Below is a small trained network, with its code and all its weights. Each question gives an input and a class and asks what happens when units are switched off, that is, made to give their printed mean instead of their output.

import numpy as np


def w(rows, s, z=0):
    codes = np.array(rows[::2]) - 128.0
    scale = np.full(codes.shape[1], s)
    scale[-1] = z or s
    return codes * scale


def norm(h):
    return h / np.sqrt((h * h).mean(-1, keepdims=True) + 1e-5)


def f(y):
    return y / 2 * (1 + np.tanh(0.7978845608 * (y + 0.044715 * y**3)))


def log_softmax(a):
    a = a - a.max(-1, keepdims=True)
    return a - np.log(np.exp(a).sum(-1, keepdims=True))


def net(x, mask):
    res = np.array(x, float).reshape(1, 4) / 4 @ E
    u = 0
    for l in range(2):
        y = f(norm(res) @ A[l][:, :-1].T + A[l][:, -1])
        res = res + np.where(mask[u : u + 9], y, B[l][:, -1]) @ B[l][:, :-1]
        u += 9
    return log_softmax(norm(res)[-1] @ U[:, :-1].T + U[:, -1])


A, B = {}, {}
E = w([
[244,72,174,197,123,137,242],'x0',
[220,125,153,99,194,163,26],'x1',
[173,163,146,73,4,27,121],'x2',
[142,62,72,229,12,170,50],'x3',
],0.0039)
A[0] = w([
[69,24,92,161,85,169,50,94],'0.n1',
[13,130,106,183,131,34,174,107],'0.n2',
[184,107,139,142,216,170,22,92],'0.n3',
[13,82,98,186,107,127,222,48],'0.n4',
[86,197,48,211,211,219,140,16],'0.n5',
[78,217,164,110,227,72,174,82],'0.n6',
[2,128,99,62,163,56,29,4],'0.n7',
[91,156,78,220,233,202,133,23],'0.n8',
[87,102,163,224,225,198,143,3],'0.n9',
],0.0062,0.0046)
B[0] = w([
[103,122,204,188,147,179,126,226],'0.n1',
[211,144,80,80,125,162,140,201],'0.n2',
[203,125,88,74,70,183,225,228],'0.n3',
[201,61,68,65,121,165,191,190],'0.n4',
[89,159,112,83,53,57,100,179],'0.n5',
[90,46,230,184,85,169,139,251],'0.n6',
[129,186,46,170,223,151,54,233],'0.n7',
[131,193,161,79,51,2,66,191],'0.n8',
[138,175,150,144,54,35,140,177],'0.n9',
],0.0078,0.0032)
A[1] = w([
[142,84,113,99,164,67,82,51],'1.n1',
[134,177,147,142,68,28,88,134],'1.n2',
[47,108,42,186,143,94,218,50],'1.n3',
[196,40,127,203,144,22,144,145],'1.n4',
[190,88,111,210,227,71,200,121],'1.n5',
[92,155,201,96,254,83,188,97],'1.n6',
[124,45,107,227,33,127,78,1],'1.n7',
[241,151,189,90,156,157,55,47],'1.n8',
[101,52,136,225,143,182,104,80],'1.n9',
],0.0075,0.0044)
B[1] = w([
[46,222,148,179,59,126,188,95],'1.n1',
[91,206,176,30,50,75,98,240],'1.n2',
[200,169,57,54,10,108,224,119],'1.n3',
[38,234,60,135,198,90,3,255],'1.n4',
[58,170,87,113,194,216,4,203],'1.n5',
[106,91,195,209,16,127,177,227],'1.n6',
[69,80,245,87,116,147,211,210],'1.n7',
[102,102,35,94,77,103,255,191],'1.n8',
[124,157,241,127,202,54,210,201],'1.n9',
],0.0071,0.0032)
U = w([
[76,251,161,68,40,59,106,200],'0',
[24,86,247,215,109,231,191,183],'1',
[212,121,13,54,117,223,229,181],'2',
[39,255,69,210,232,203,26,186],'3',
[158,173,143,132,171,141,92,162],'4',
[222,93,125,207,221,33,106,2],'5',
[214,10,117,193,212,24,73,2],'6',
],0.0094,0.007)

Each question gives the input, the list of numbers given to net, and the class t.
The units are the neurons (one row each of A and B). Each row of codes is followed by its name. A weight is (code - 128) times the scale printed after its matrix; where a second scale follows, it is the last column's (A, B and U).
mask holds one flag per neuron, layer by layer. A switched-off neuron (its flag False) gives its mean, the last column of its row in B, instead of its output. The means were averaged over made-up inputs and are rounded, as every weight is.
A unit's drop is (log p(t) with every unit on - log p(t) with that unit switched off) / (log p(t) with every unit on - log p(t) with every unit switched off).
The circuit of an input: a set's keep is (log p(t) with only the set's units on - log p(t) with every unit switched off) / (log p(t) with every unit on - log p(t) with every unit switched off). Starting from the 12 units with the biggest drops (on a tie, the unit counted first), units are removed one at a time, each time the one whose removal leaves the highest keep (on an exact tie, the one counted first), for as long as the keep stays at least 0.8.
circuit, biggest first: the units of the circuit, biggest drop first
unit that matters most: the unit with the biggest drop
top k neurons: the k neurons with the biggest drops, biggest first
top k neurons in layer l: the k neurons of layer l with the biggest drops, biggest first
drop of u: that unit's drop, to one decimal
input [-6,-7,-4,6], class 2: top 3 neurons => 0.n4, 0.n6, 0.n2
input [1,-7,-5,0], class 2: circuit, biggest first => 0.n4
input [2,5,-2,-4], class 2: top 2 neurons => 0.n3, 0.n1
input [7,6,6,0], class 3: circuit, biggest first => 1.n4, 0.n8, 1.n5
input [-6,-8,-3,6], class 2: top 3 neurons in layer 0 => 0.n4, 0.n6, 0.n2
input [-4,8,5,8], class 1: circuit, biggest first => 0.n1, 1.n7
input [5,4,4,1], class 3: circuit, biggest first => 1.n4, 0.n8
input [3,-4,-2,3], class 2: top 2 neurons in layer 0 => 0.n4, 0.n7
input [2,-7,5,2], class 2: circuit, biggest first => 0.n4, 0.n2
input [4,-1,-8,-8], class 0: top 2 neurons => 0.n8, 0.n9
input [-2,-5,-1,-5], class 1: top 2 neurons => 0.n6, 0.n3
input [8,8,6,-4], class 2: top 2 neurons => 1.n8, 0.n9
input [-5,2,0,-4], class 3: top 3 neurons => 0.n7, 1.n7, 0.n1
input [-6,-2,4,2], class 3: circuit, biggest first => 0.n7
input [8,5,5,4], class 3: circuit, biggest first => 1.n4, 0.n8
input [8,-8,0,-3], class 2: top 2 neurons => 0.n4, 1.n3
input [7,2,-8,-3], class 0: top 2 neurons => 0.n8, 0.n9
input [6,-4,-6,-3], class 0: circuit, biggest first => 0.n9, 0.n8
input [-7,7,-8,5], class 0: top 2 neurons => 0.n8, 0.n5
input [-1,-1,7,8], class 1: unit that matters most => 1.n7
input [4,6,-7,-3], class 0: circuit, biggest first => 0.n8, 0.n9
input [-5,7,6,-8], class 1: top 3 neurons in layer 1 => 1.n6, 1.n4, 1.n2
input [8,-2,-1,-6], class 3: top 2 neurons in layer 1 => 1.n5, 1.n4
input [7,2,6,-2], class 3: top 2 neurons in layer 1 => 1.n4, 1.n5
input [-6,-6,-3,-7], class 1: top 3 neurons => 0.n6, 1.n6, 0.n3
input [-4,-6,4,6], class 1: top 2 neurons => 0.n1, 1.n7
input [-7,4,2,-6], class 3: circuit, biggest first => 0.n7
input [-2,0,-7,5], class 0: drop of 0.n8 => 0.2
input [-4,6,-2,-4], class 2: drop of 0.n3 => 1.0
